Below is a small trained network, with its code and all its weights. Each question gives an input and a target symbol and asks what happens when units are switched off, that is, made to give their printed mean instead of their output.

import numpy as np


def w(rows, s, z=0):
    codes = np.array(rows[::2]) - 128.0
    scale = np.full(codes.shape[1], s)
    scale[-1] = z or s
    return codes * scale


def norm(h):
    return h / np.sqrt((h * h).mean(-1, keepdims=True) + 1e-5)


def softmax(a):
    e = np.exp(a - a.max(-1, keepdims=True))
    return e / e.sum(-1, keepdims=True)


def log_softmax(a):
    a = a - a.max(-1, keepdims=True)
    return a - np.log(np.exp(a).sum(-1, keepdims=True))


def net(x, mask):
    ids = ['ΔΠΣΩαβεζηλμξτφψ'.index(c) for c in x.split()]
    T = len(ids)
    res = E[ids] + P[:T]
    u = 0
    for l in range(2):
        r = norm(res)
        for j in range(3):
            rows = slice(3 * j, 3 * j + 3)
            q, k, v = (r @ M[l][rows].T for M in (Q, K, V))
            z = softmax(np.where(np.tri(T) > 0, q @ k.T / 3**0.5, -1e9)) @ v
            o = O[l][rows]
            res = res + np.where(mask[u + j], z, o[:, -1]) @ o[:, :-1]
        u += 3
    return log_softmax(norm(res)[-1] @ U[:, :-1].T + U[:, -1])


Q, K, V, O = {}, {}, {}, {}
E = w([
[147,35,77,209,98,152,140,132,130,92,76,122],'Δ',
[164,86,164,176,160,78,180,61,151,160,119,210],'Π',
[158,39,130,100,141,101,223,113,37,116,100,140],'Σ',
[183,102,142,162,59,150,204,169,154,90,160,131],'Ω',
[217,177,195,24,99,119,155,86,158,199,33,71],'α',
[131,67,144,125,202,179,202,104,101,118,172,147],'β',
[87,144,167,213,93,131,186,106,68,63,187,154],'ε',
[160,66,179,183,135,119,164,108,167,157,117,64],'ζ',
[137,151,123,198,112,169,124,152,177,99,134,129],'η',
[119,88,115,149,112,209,245,152,163,158,66,35],'λ',
[53,80,81,195,171,49,194,218,110,4,99,177],'μ',
[161,80,78,104,89,216,165,206,62,43,100,44],'ξ',
[105,72,120,130,240,111,128,76,31,106,90,149],'τ',
[214,49,117,98,188,124,132,134,135,126,82,140],'φ',
[165,105,134,193,88,69,113,143,111,80,138,132],'ψ',
],0.0034)
P = w([
[79,126,100,75,83,110,102,153,143,194,149,140],'0',
[178,174,111,209,168,140,108,147,82,220,108,138],'1',
[94,40,119,121,125,28,103,169,184,132,184,96],'2',
[72,96,195,166,39,140,113,157,140,88,3,243],'3',
[170,180,109,147,154,128,127,117,116,172,140,137],'4',
[112,59,117,99,136,51,96,160,171,127,184,75],'5',
[100,96,223,201,85,155,140,152,131,122,41,219],'6',
[173,170,107,141,142,132,128,87,131,136,146,132],'7',
[117,64,112,104,127,64,89,178,164,118,182,63],'8',
[112,96,231,198,115,181,139,141,143,111,38,217],'9',
[172,174,112,138,162,140,124,75,127,91,142,114],'10',
[122,66,114,102,134,62,95,173,168,127,185,73],'11',
[124,165,200,218,155,194,134,124,134,137,27,207],'12',
[135,186,115,136,155,126,130,57,102,70,163,117],'13',
],0.0063)
Q[0] = w([
[184,169,148,142,133,187,169,76,111,155,130,89],'0.h0',
[129,120,55,109,130,115,133,131,205,143,174,75],'0.h0',
[130,148,156,101,100,128,80,145,113,84,96,170],'0.h0',
[103,95,254,66,55,150,73,130,144,156,109,113],'0.h1',
[109,62,174,216,143,185,167,147,110,104,68,180],'0.h1',
[109,52,42,80,103,39,100,175,187,146,233,23],'0.h1',
[123,186,168,202,142,236,172,75,84,124,37,213],'0.h2',
[122,153,185,164,66,132,110,149,140,123,18,130],'0.h2',
[126,121,178,220,127,167,194,156,128,92,66,198],'0.h2',
],0.0057)
K[0] = w([
[178,138,170,119,149,151,127,90,137,95,136,66],'0.h0',
[116,126,68,112,139,97,107,155,149,189,177,87],'0.h0',
[70,111,174,127,105,82,82,198,141,77,83,155],'0.h0',
[249,162,149,107,80,166,134,50,160,194,145,85],'0.h1',
[172,126,95,151,175,196,172,43,127,24,175,116],'0.h1',
[51,55,97,102,45,163,79,164,123,243,194,169],'0.h1',
[178,182,176,159,186,103,166,99,149,3,49,82],'0.h2',
[247,164,109,102,196,164,137,27,128,145,179,61],'0.h2',
[170,160,75,165,167,147,204,34,118,8,139,134],'0.h2',
],0.0055)
V[0] = w([
[173,93,106,143,138,105,89,138,129,165,206,76],'0.h0',
[137,143,114,115,89,169,123,93,88,212,142,134],'0.h0',
[85,102,129,133,103,71,108,132,130,72,53,174],'0.h0',
[85,147,84,184,87,137,123,70,41,84,192,130],'0.h1',
[186,45,144,124,96,81,200,123,22,134,143,153],'0.h1',
[170,191,193,128,35,44,186,125,192,145,68,83],'0.h1',
[187,146,132,111,137,223,166,175,226,147,198,252],'0.h2',
[93,135,141,50,182,79,157,114,85,133,183,68],'0.h2',
[201,181,132,87,92,71,14,194,110,82,136,167],'0.h2',
],0.004)
O[0] = w([
[110,109,117,121,181,68,62,143,45,103,184,141,105],'0.h0',
[148,174,125,145,110,104,91,200,81,165,111,159,111],'0.h0',
[73,112,114,80,138,175,169,94,182,185,132,120,251],'0.h0',
[155,170,191,140,115,96,194,172,90,232,139,74,97],'0.h1',
[152,150,52,164,76,73,168,27,62,108,112,81,222],'0.h1',
[14,117,47,207,152,202,142,91,129,133,151,101,170],'0.h1',
[107,254,114,126,174,109,95,173,94,24,89,199,173],'0.h2',
[81,94,125,78,86,175,161,110,210,113,197,178,28],'0.h2',
[22,160,167,73,113,57,82,106,144,103,78,38,139],'0.h2',
],0.0044,0.0018)
Q[1] = w([
[152,175,177,190,110,186,170,79,65,163,25,177],'1.h0',
[176,138,198,155,78,145,156,130,97,130,86,151],'1.h0',
[117,152,75,83,156,92,73,111,137,114,212,96],'1.h0',
[208,147,126,122,130,98,118,140,71,125,176,118],'1.h1',
[175,163,165,104,124,155,82,142,52,178,170,86],'1.h1',
[109,180,155,177,119,205,207,77,121,134,1,190],'1.h1',
[74,122,134,67,110,147,94,141,145,124,158,127],'1.h2',
[84,76,169,139,108,161,135,143,124,132,96,149],'1.h2',
[78,110,155,119,156,117,116,179,107,116,174,148],'1.h2',
],0.0075)
K[1] = w([
[208,125,194,186,189,141,156,71,140,24,112,49],'1.h0',
[247,167,111,219,213,107,132,51,54,93,142,74],'1.h0',
[64,57,156,116,76,132,100,229,127,180,132,205],'1.h0',
[77,66,169,123,85,153,144,138,205,178,68,208],'1.h1',
[99,44,191,172,54,124,53,216,165,153,83,142],'1.h1',
[227,154,182,212,208,128,196,6,130,3,75,23],'1.h1',
[86,110,129,46,103,132,119,150,165,150,99,123],'1.h2',
[102,119,194,132,120,185,148,106,134,95,117,128],'1.h2',
[70,64,148,105,144,109,115,144,194,73,174,123],'1.h2',
],0.0062)
V[1] = w([
[68,119,123,78,143,123,253,195,177,107,118,206],'1.h0',
[86,162,158,163,20,190,165,205,166,139,175,122],'1.h0',
[135,231,160,91,104,214,108,71,132,182,47,155],'1.h0',
[77,115,95,121,120,58,180,146,229,146,44,150],'1.h1',
[104,161,189,178,172,79,109,52,136,161,181,184],'1.h1',
[141,155,107,90,206,82,128,101,100,57,209,33],'1.h1',
[86,96,218,100,160,167,130,149,153,109,162,125],'1.h2',
[164,120,137,189,174,39,133,131,122,105,117,80],'1.h2',
[162,189,106,82,135,157,130,103,67,210,127,113],'1.h2',
],0.0053)
O[1] = w([
[117,109,129,89,72,188,198,97,192,77,26,173,23],'1.h0',
[46,89,166,84,77,191,167,118,65,149,127,183,45],'1.h0',
[82,64,205,78,213,99,172,155,160,81,206,118,108],'1.h0',
[129,179,143,254,167,105,167,135,174,158,59,103,208],'1.h1',
[78,200,39,27,124,161,191,166,192,203,142,125,91],'1.h1',
[48,29,118,65,23,115,112,106,141,109,52,169,25],'1.h1',
[165,116,133,141,55,89,83,174,166,219,69,144,4],'1.h2',
[100,212,121,122,104,169,161,136,75,127,140,142,240],'1.h2',
[99,85,114,196,140,65,174,161,124,39,165,117,134],'1.h2',
],0.0049,0.0041)
U = w([
[211,153,165,199,203,71,126,196,43,172,143,94,193],'Δ',
[131,224,55,126,200,152,184,135,178,90,154,104,145],'Π',
[127,109,58,146,75,111,201,8,120,33,178,82,102],'Σ',
[20,165,116,96,109,168,112,69,48,21,81,155,97],'Ω',
[44,42,182,136,184,148,114,103,216,95,187,80,120],'α',
[208,150,111,51,75,112,128,156,131,67,157,218,238],'β',
[89,121,174,62,84,157,233,167,81,183,192,119,227],'ε',
[150,107,16,133,103,199,62,98,122,203,170,161,122],'ζ',
[112,171,233,76,166,139,69,255,116,144,75,159,73],'η',
[169,49,165,176,153,253,142,131,103,124,146,214,34],'λ',
[161,127,165,188,76,165,173,104,179,170,8,131,188],'μ',
[143,52,248,134,57,96,75,95,47,73,115,121,166],'ξ',
[224,73,149,90,92,47,182,161,192,169,179,92,127],'τ',
[174,144,88,99,124,42,16,100,188,38,76,118,2],'φ',
[47,137,102,120,80,55,98,108,89,214,107,11,12],'ψ',
],0.0052,0.0015)

Each question gives the input, a string of symbols that net reads in full, and the target symbol t.
The units are the heads (3 rows each of Q, K, V and O). Each row of codes is followed by its name. A weight is (code - 128) times the scale printed after its matrix; where a second scale follows, it is the last column's (O and U).
mask holds one flag per head, layer by layer. A switched-off head (its flag False) gives its mean, the last column of its rows in O, instead of its output. The means were averaged over made-up inputs and are rounded, as every weight is.
A unit's drop is (log p(t) with every unit on - log p(t) with that unit switched off) / (log p(t) with every unit on - log p(t) with every unit switched off).
The circuit of an input: a set's keep is (log p(t) with only the set's units on - log p(t) with every unit switched off) / (log p(t) with every unit on - log p(t) with every unit switched off). Starting from all 6 units, units are removed one at a time, each time the one whose removal leaves the highest keep (on an exact tie, the one counted first), for as long as the keep stays at least 0.8.
units of the circuit, in order: the units of the circuit, biggest drop first
most important unit: the unit with the biggest drop
which heads matter: for each layer, one digit per head in row order, 1 if its drop is at least 0.15 and else 0, layers parted by /
drop when u is switched off: that unit's drop, to one decimal
input Σ λ φ Π Δ α ζ μ α α ξ μ α, target ξ: units of the circuit, in order -> [1.h1]
input Ω η α ξ ε φ ε μ Δ, target Ω: which heads matter -> 001 / 100
input τ λ Ω ψ Ω ξ β ε ξ β β α λ, target β: which heads matter -> 011 / 110
input ζ φ μ ε Σ β τ, target Σ: which heads matter -> 110 / 110
input Σ η μ ε η Π, target Σ: units of the circuit, in order -> [0.h1; 1.h0]
input Σ Δ ψ λ ε ξ ξ μ λ, target Σ: which heads matter -> 011 / 100
input Π α τ φ ζ μ μ ψ μ μ ψ μ, target Π: units of the circuit, in order -> [1.h1; 1.h0]
input μ α ε τ α φ ε Σ ψ ψ λ ξ, target μ: units of the circuit, in order -> [1.h0; 1.h1]
input β η ψ μ ξ Π ξ ψ φ ψ α Π Σ, target α: units of the circuit, in order -> [1.h0; 1.h1; 0.h0]
input ζ μ Δ, target ζ: units of the circuit, in order -> [0.h0; 1.h0; 1.h2; 0.h2]
input μ φ ζ η μ α μ ζ β μ α μ, target μ: units of the circuit, in order -> [1.h0; 1.h1]
input μ μ λ η φ ξ α, target φ: units of the circuit, in order -> [1.h0; 1.h1; 0.h1]
input ψ φ μ μ α α α, target α: units of the circuit, in order -> [1.h0; 0.h1]
input Ω ε ζ ξ β Σ Ω ψ μ Ω η α, target Ω: units of the circuit, in order -> [1.h0; 0.h2]
input ζ ε ψ μ, target ε: which heads matter -> 110 / 110
input ξ μ α ε Ω α α Ω Ω ψ Δ α, target ξ: units of the circuit, in order -> [1.h1; 1.h0]
input Σ β Ω ξ Σ Π ζ Π α λ, target Π: units of the circuit, in order -> [1.h0; 1.h1]
input μ Ω μ α, target Ω: most important unit -> 1.h1
input η Π μ ζ Ω τ Ω φ ψ β, target φ: units of the circuit, in order -> [1.h0; 1.h1; 0.h0]
input ξ α λ ψ ψ ψ α α ξ ξ ζ β μ, target ζ: units of the circuit, in order -> [1.h1; 1.h0; 0.h0; 0.h2]
input ψ ζ ξ φ β Δ, target ψ: most important unit -> 0.h2
input φ ξ ζ ψ η τ λ τ η ξ α ψ ψ, target α: which heads matter -> 000 / 110
input Π ψ ψ μ, target ψ: which heads matter -> 101 / 110
input μ ξ μ ε α Σ α μ, target Σ: which heads matter -> 110 / 011
input η μ μ μ ξ μ ψ ψ α μ β η ψ μ, target Ω: which heads matter -> 000 / 010
input Π φ λ α α Δ ψ ξ α μ α μ ξ, target α: drop when 0.h0 is switched off -> 0.2
input ξ Π ψ λ, target Π: most important unit -> 1.h1
input η Δ Δ α, target Δ: drop when 1.h0 is switched off -> 1.6
